What each symbol does to the elements:
hd: α>pg, τ>rm, χ>nz, ψ>tp
ns: α>rm, τ>rg, χ>zm, ψ>ql
mz: α>fc, τ>ms, χ>gl, ψ>ll
zg: α>nm, τ>pn, χ>zj, ψ>hj
nz: α>dz, τ>jp, χ>rm, ψ>hd
cd: α>mr, τ>sc, χ>nm, ψ>tn
jg: α>gp, τ>mz, χ>ll, ψ>mq
pn: α>qp, τ>bg, χ>lz, ψ>zj
qf: α>ns, τ>tz, χ>tb, ψ>mr
ph: α>ms, τ>dz, χ>pg, ψ>fg
gh: α>fg, τ>hd, χ>tp, ψ>lb
dz: α>hf, τ>gh, χ>lb, ψ>pg
tb: α>zm, τ>tn, χ>tz, ψ>qf
ld: α>jg, τ>jm, χ>hf, ψ>ms
gr: α>tp, τ>ql, χ>qm, ψ>jp
qp: α>tz, τ>hj, χ>pf, ψ>sc
rr: α>qm, τ>qf, χ>mr, ψ>rg
tp: α>ph, τ>nz, χ>hd, ψ>gh
ql: α>nz, τ>zm, χ>ns, ψ>qm
rm: α>lb, τ>gr, χ>jp, ψ>nz
gp: α>pn, τ>fc, χ>gb, ψ>sg
jm: α>mz, τ>ph, χ>fg, ψ>hf
zm: α>jp, τ>rr, χ>rg, ψ>ns
gb: α>lz, τ>cp, χ>fc, ψ>gp
pg: α>ld, τ>lb, χ>dz, ψ>ph
sc: α>tb, τ>pf, χ>qp, ψ>nm
fg: α>gl, τ>pg, χ>ph, ψ>jm
mr: α>ql, τ>tb, χ>qf, ψ>rr
ms: α>mq, τ>hf, χ>ld, ψ>gl
hj: α>cd, τ>zj, χ>zg, ψ>pf
cp: α>cz, τ>jg, χ>mq, ψ>fc
mq: α>sg, τ>ll, χ>jg, ψ>cp
tz: α>rg, τ>cd, χ>tn, ψ>tb
bg: α>hj, τ>sg, χ>cz, ψ>lz
gl: α>cp, τ>ld, χ>ms, ψ>mz
pf: α>tn, τ>zg, χ>hj, ψ>qp
lb: α>jm, τ>tp, χ>gh, ψ>dz
ll: α>gb, τ>gl, χ>mz, ψ>jg
sg: α>zj, τ>gb, χ>gp, ψ>cz
rg: α>gr, τ>mr, χ>rr, ψ>zm
tn: α>rr, τ>nm, χ>cd, ψ>tz
hf: α>ll, τ>fg, χ>jm, ψ>ld
fc: α>bg, τ>mq, χ>cp, ψ>gb
jp: α>gh, τ>qm, χ>gr, ψ>rm
qm: α>hd, τ>ns, χ>ql, ψ>gr
lz: α>pf, τ>cz, χ>bg, ψ>pn
zj: α>sc, τ>lz, χ>pn, ψ>zg
cz: α>zg, τ>gp, χ>sg, ψ>bg
nm: α>qf, τ>qp, χ>sc, ψ>cd

The rows follow the links: the fewer symbols apart two elements are, the more alike their rows tend to be.

Each row is also shifted at random along 3 hidden directions that mean nothing.

Some elements, each with a row of numbers:
rm	[ -21  -33  -22   30  -44  -14  -23  -31   36  -64  -40  -11    7  -14   23   24   45   17   43   57  -10   57   31   10  -20   71   51  -14    9  -69  -55  -17  -41   -8   -1  -91   -8   49   44   -7   25   66    7  -22  -90  -38    7  -25  -21   20   16   25   31    9]
jm	[  43  -10   -5  -29  -33   28  -27   10   32   16   10  -26   19    4  -39  -21    8   65   53  -12   62   33   18   -2  -18    4  -33   49  -20    1  -28  -44   33   34   16   -6   16  -27   52   32    1    1    9   14   33   32   16  -47  -61   95   19   -4    9    2]
hd	[   1  -50  -18   24  -62  -28   25   -7   78   -1   -3  -39  -26   -9  -22  -23   11    8   54   74   -5   29   30  -17  -44   52    1   28  -12  -70  -60   21  -49   63   36  -66  -48   42  -31  -25  -16   95   48   49  -96  -59    4   18   -6   39   31   22   28   -3]
hj	[ -54   48   11    4   -8   19  -68  -57  -21  -68    4   75  -46  -25   29   28  -28   47  -89  -34  -13  -33  -27  -11    5   44  -10   -6   40   35   13   30  -29   36  -36   45  -44  -43  -58  -13   45  -29  -12  -64   20   48 -112   40  -48 -114   10   -2  -18  -42]
hf	[  26   -3  -36    2    5   21   16    7    1  -17  -42  -23   23    8   16    0   -3  -51   82   62   57   44   -7  -23   -7   83    3   48  -70  -31   -8  -16   52  -86  -58  -48   10   77   89   51   45   83  -14  -45   -3  -79   64  -90   58   74   -4   53  104   42]
ll	[   4   -8   -1  -22    8    9  -31  -83   22 -103   -3   53  -25  -16   -3   -2  -37  -15   -7   -2   63   -2  -52  -90  -41    4  -34   13   -9  -12   -2    1   36   -4  -77    8  -24  -47   11   38   21    0   21  -78   41   -3  -20  -31  -40  -20    9   87   68  -36]
tn	[ -22   29   -3   13   12  -37   16   23  -51   45   17    6  -13   20   42   13   45   11  -36  -10  -68  -13   57   65   43  -33   53  -73   39   19    0  -44  -15  -33   41    4   28   22   23  -11  -28   -8  -53   51   -5   32   -4   33   -3  -21   -7  -54  -49   36]
qp	[ -44   28    2   21   38   -1   50   77  -65   86  -17  -33   21  -13   23   -2  -34  -62  -18    6  -54  -27   -3   31   63   26    8   27  -54   42   69   84   -2  -73    3    7   -5   66  -51  -11   30   21  -61   14    1  -62   -7   20  148  -55  -23  -53  -31   37]
gr	[  29  -37   -7    6  -34   -6   47   87   32  113  -14 -103   50   25  -38  -14   54   20   58   16  -32   28   60   77   14   -9    8    9   -2  -19  -24  -13  -24   12   99  -30   31   44  -10  -20  -38   18    8  120  -41   -4   55   13   25   70   -3  -78  -48   53]
ns	[  -1  -16   17   36   27    9  -31   36   17  -19  -54  -29   54  -54  -23   26   56   -7  -21  -53  -36   39  -28   67    3  -19   31  -11   57  -53    0   14  -35  -33   10  -23   44    6    4  -45    0  -84   32   16  -55   16   17   -9  -10   -8  -23  -32  -36    7]
sc	[ -18   49   41    2  -73   38  -43   -6  -35    8   32   10  -34  -20   32   16  -12  109  -58   -7  -45  -43   41   39   27   80  -16   35   27   58  -23   17  -39   86   49   44  -70   -9  -72  -28   45   17  -77   17    0   66 -135   60  -59  -71   20  -66  -71  -27]
nm	[ -21   30    4   24   10   -5    9   39  -71   42   -1    6   22   -9   52   20   -3   -9  -36    7  -56  -25   23   44   49   26   45   -9   10   40   24   30   -7  -59    3   -2   10   57   12   -1   27   -4  -58   10   -3   -3  -28    8   53  -54   -1  -65  -36   25]
gb	[  29   39    8  -23   -5   42   -2   24  -30   46   24   -2    3   19   24   -4  -64   14    9    2   27  -43  -17  -26   18   48  -41   65  -76   69   15   33   63    5  -17   47  -21    5   -9   26   42   51  -76  -14   72  -16  -38   -7   27   12   30   -9    3   17]
tz	[ -48   31  -14   15   19  -57   18  -10  -42   -1    8   34  -10   28   33   24   48    1  -40   -8  -58    6   34   38   41  -65   58  -91   54   -4   -3  -40  -33  -28   26   -7   29    7   30  -29  -30  -25  -20   15  -15   30    7   18   -6  -38  -11  -27  -31   16]
mq	[  33   -9   20  -43   26   24   11   26   21   44   33    0    0    4  -56  -30  -65   -7   10  -40   49  -28  -22  -50   -9  -51  -60   49  -51   50   45   31   49   40   11   69  -15  -75  -57   30  -28  -24   19   12   84    9   -6   22   -1   23   13   12  -15  -16]
zg	[ -18   32    9   -2  -15    5   -9  -43    0    0   44   47  -62   -7   15  -10  -50   59  -78  -13  -22  -59   17  -26   -7    7  -30    9    0   48    3   32  -41  110   29   74  -65  -48 -104  -15   18   36  -34   11   28   25 -107   95  -38  -89   22  -14  -50  -52]
zj	[ -29   19    1  -21   25  -23   51  -11   -3   50   51   25  -45   40    7  -22  -50  -10  -38  -10  -34  -63   10  -32   17  -58  -14  -13  -15   60   38   27    2   46   18   58  -43  -19  -81    0  -34   24  -21   24   45   -2  -32   80   24  -65   16    1  -31  -21]
mr	[ -41  -17  -14   20   55  -45   17  -12   -4  -18  -20   19   15    1   15   25   47  -59  -47  -27  -52   13  -11   26   10  -84   65  -82   81  -25   23   -4  -43  -55    6  -15   53  -11   -4  -44  -45  -68   36   10  -46    6   35   29   28  -57  -33    5  -24    4]

Start, symbols taken left to right, then the element you end at.
Answer with the element's name.
[ -45  -11  -25   24   72  -65   64    8  -31    6  -26   12    5    6   16   11   48 -115  -12    9  -62   16   -7   28   15  -84   78  -92   49  -27   32   -1  -29  -83   -3  -48   44   36   27  -21  -38  -26    2    9  -48  -45   65   17  108  -51  -46    5    6   30]
χ α χ: rg
[ -47  -21   -6   33   63  -37  -22  -20  -21  -79  -54   28   26  -45   23   55   59  -73  -52  -25  -39   30  -44   30  -17  -41   76  -84   90  -60   21    4  -41  -74  -48  -41   48   -1   33  -43    1  -89   44  -59  -62  -10   30   -3   32  -69  -41   19    4  -20]
α α χ: nz
[ -23   37   -8  -19   22  -32   27  -42  -18    0   55   65  -64   53   15  -13  -37  -11  -53    2  -13  -54   13  -47   13  -32   -7  -41    7   40   33  -12    2   19  -17   42  -31  -27  -29   13  -18   14  -38  -12   45   10  -55   58   -6  -51   20   12   -2  -21]
χ τ ψ: bg
[   6  -18   15   17  -17   18  -26   51   13   31  -26  -55   42  -30  -25   20   50   45    2  -42  -40   27    6   79  -11   -3    7    6   47  -19  -25   -1  -28   18   61   -6   34  -12   -6  -45  -12  -58   27   54  -42   49    0   14  -33   10  -10  -63  -69   10]
χ ψ χ τ: rg
[ -57   19  -10   35   18  -46   -1  -35  -44  -43  -25   34  -11    8   67   35   52  -34  -37   14  -66    3   28   21   20   -2   69  -75   59  -33    5  -25  -62  -58  -17  -48   16   43   33  -28   -1    8  -10  -22  -61    0    7    1   13  -67  -15    4    9   12]
τ α α τ: ns
[ -34   38   -4   20  -14  -14   -8   -2  -72    9   -3   14   -5    7   62   29   28   29  -51    7  -61  -14   29   49   39   55   41  -30   35    9   -3    2  -30  -41    1   -5    6   50   23   -6   34   30  -77  -20  -18   26  -45    8    3  -70    5  -50  -16   22]
χ χ τ: pf
[  20  -14  -24  -30   -6   -8   20  -24   20  -29   11   19  -15   32   -7  -25  -10  -21   50   41   70   22   -4  -62  -21    4  -15   -4  -27   -8   -5  -32   47  -29  -44  -22   10   12   61   45  -17   44   16  -43   32  -26   58  -58  -17   49   22   62   74    6]
χ χ: hf
[  21  -14   -7  -42   18   -6   29  -27   33  -12   10   26  -28   32  -21  -34  -43  -25   33    8   58   -2  -29  -83  -25  -47  -34   -8  -34    8    3  -11   36    7  -36    2  -20  -41   -3   33  -26   14   36  -23   47  -21   30  -13   -2   23    4   57   57  -20]
α τ τ α: gb
[  48  -21  -17  -14   -3  -15   49   32   16   46    4  -29    0   43  -20  -34  -10  -40   84   53   46    3    9  -27  -12   -3  -14   26  -69   -3  -15  -15   62  -31   -5  -30    2   38   55   54   -8   84   -3   16   21  -61   98  -44   51   85  -12   31   70   41]
α τ ψ ψ: jg
[  59  -45   23  -10  -16   50  -18   51   54   54   -8  -63   45  -19  -84  -18  -12   35   62  -21   42   27   -1   12  -12  -11  -50   79  -29   -5  -10    5   31   41   48   12    5  -28  -27    2  -20  -27   48   47   26   29   25  -26  -33   97   -1  -34  -16    7]
ψ α χ ψ: gl
[  36  -57    2   -1    0   13    3   47   63   30  -32  -60   46  -37  -69   -4  -17  -22   51  -12   28   45  -18  -11  -32    0  -32   68  -41  -31    3   36    9   14   21    5    9   -2  -43  -11  -10  -15   68   33  -31  -43   53  -14   30   58   -9   12   17   11]
τ ψ τ: tp
[  -8   38    0  -19   10    6    3    6  -66   23   30   17  -22   35   49   -4  -30   -3   -8   24   -4  -35   11  -21   28   32  -11    9  -57   48   25  -13   48  -41  -30   21    0   12   42   51   35   42  -87  -36   64   -2  -13  -27   15    5   17   -1   26   20]
χ τ τ: mq
[  18  -23   11   19  -31   -4  -12   54   15   62  -20  -65   44  -17   -8   20   49   36   22    4  -32   27   40   71    6   27    8   24   19  -32  -20    8  -33   19   74  -24   18   40  -17  -48  -15   -4    1   64  -56   10    0   -5  -17   42   -9  -55  -40   39]
α τ χ: jp
[  64  -23    5  -13   10   25   23   71   25   68   -4  -81   53    7  -57  -14   -7  -20   75   -6   45   21  -14   20   -2   -8  -40   56  -37    5    5    1   56  -30   19  -14   33    9   36   23  -10   -8   13   39   26  -32   86  -61   32  101  -21  -20   10   44]
α τ: ld
[  12    2   14  -39   24   22  -28  -42   12  -52   10   37  -19  -12  -25   -1  -51    1  -17  -29   64   -5  -61  -62  -17  -16  -47   21  -22    9   13    6   44   15  -50   42   -1  -72   -2   18    4  -38   19  -61   72   11   -4  -19  -37    7   -5   57   32  -25]
ψ α: sg
[   4  -47   -6   11  -35  -15    0  -32   83  -24  -12  -16  -11  -19  -55  -14   21   22   37   15   15   37   13  -16  -52  -23  -13   -2   26  -62  -53  -11  -39   64   25  -33  -26  -16  -27  -26  -46    8   81   37  -52   -6   24   12  -38   35   -9   25   26  -12]
α α α τ: ll
[ -32   31   11    1   20   21  -23    0  -46    1   12   31  -23  -29   24   20  -31    0  -66  -30  -41  -31  -17    7   18   15    0    8    6   35   38   37   -3    0  -21   42  -18    0  -47  -18   29  -30  -38  -25   11   27  -61   43   25  -77  -10  -23  -34  -16]
τ χ ψ: zg
[ -14   32  -22  -29   58  -34   69    4  -56   33   27   36  -21   65   55  -11  -28  -72  -11   20    2  -29   10  -27   38  -26    7  -50  -41   41   42  -14   44  -81  -45    3   14   23   36   46   -8   43  -57  -14   45  -39   49   -5   82  -24   -5   14   36   17]
α α ψ: tn
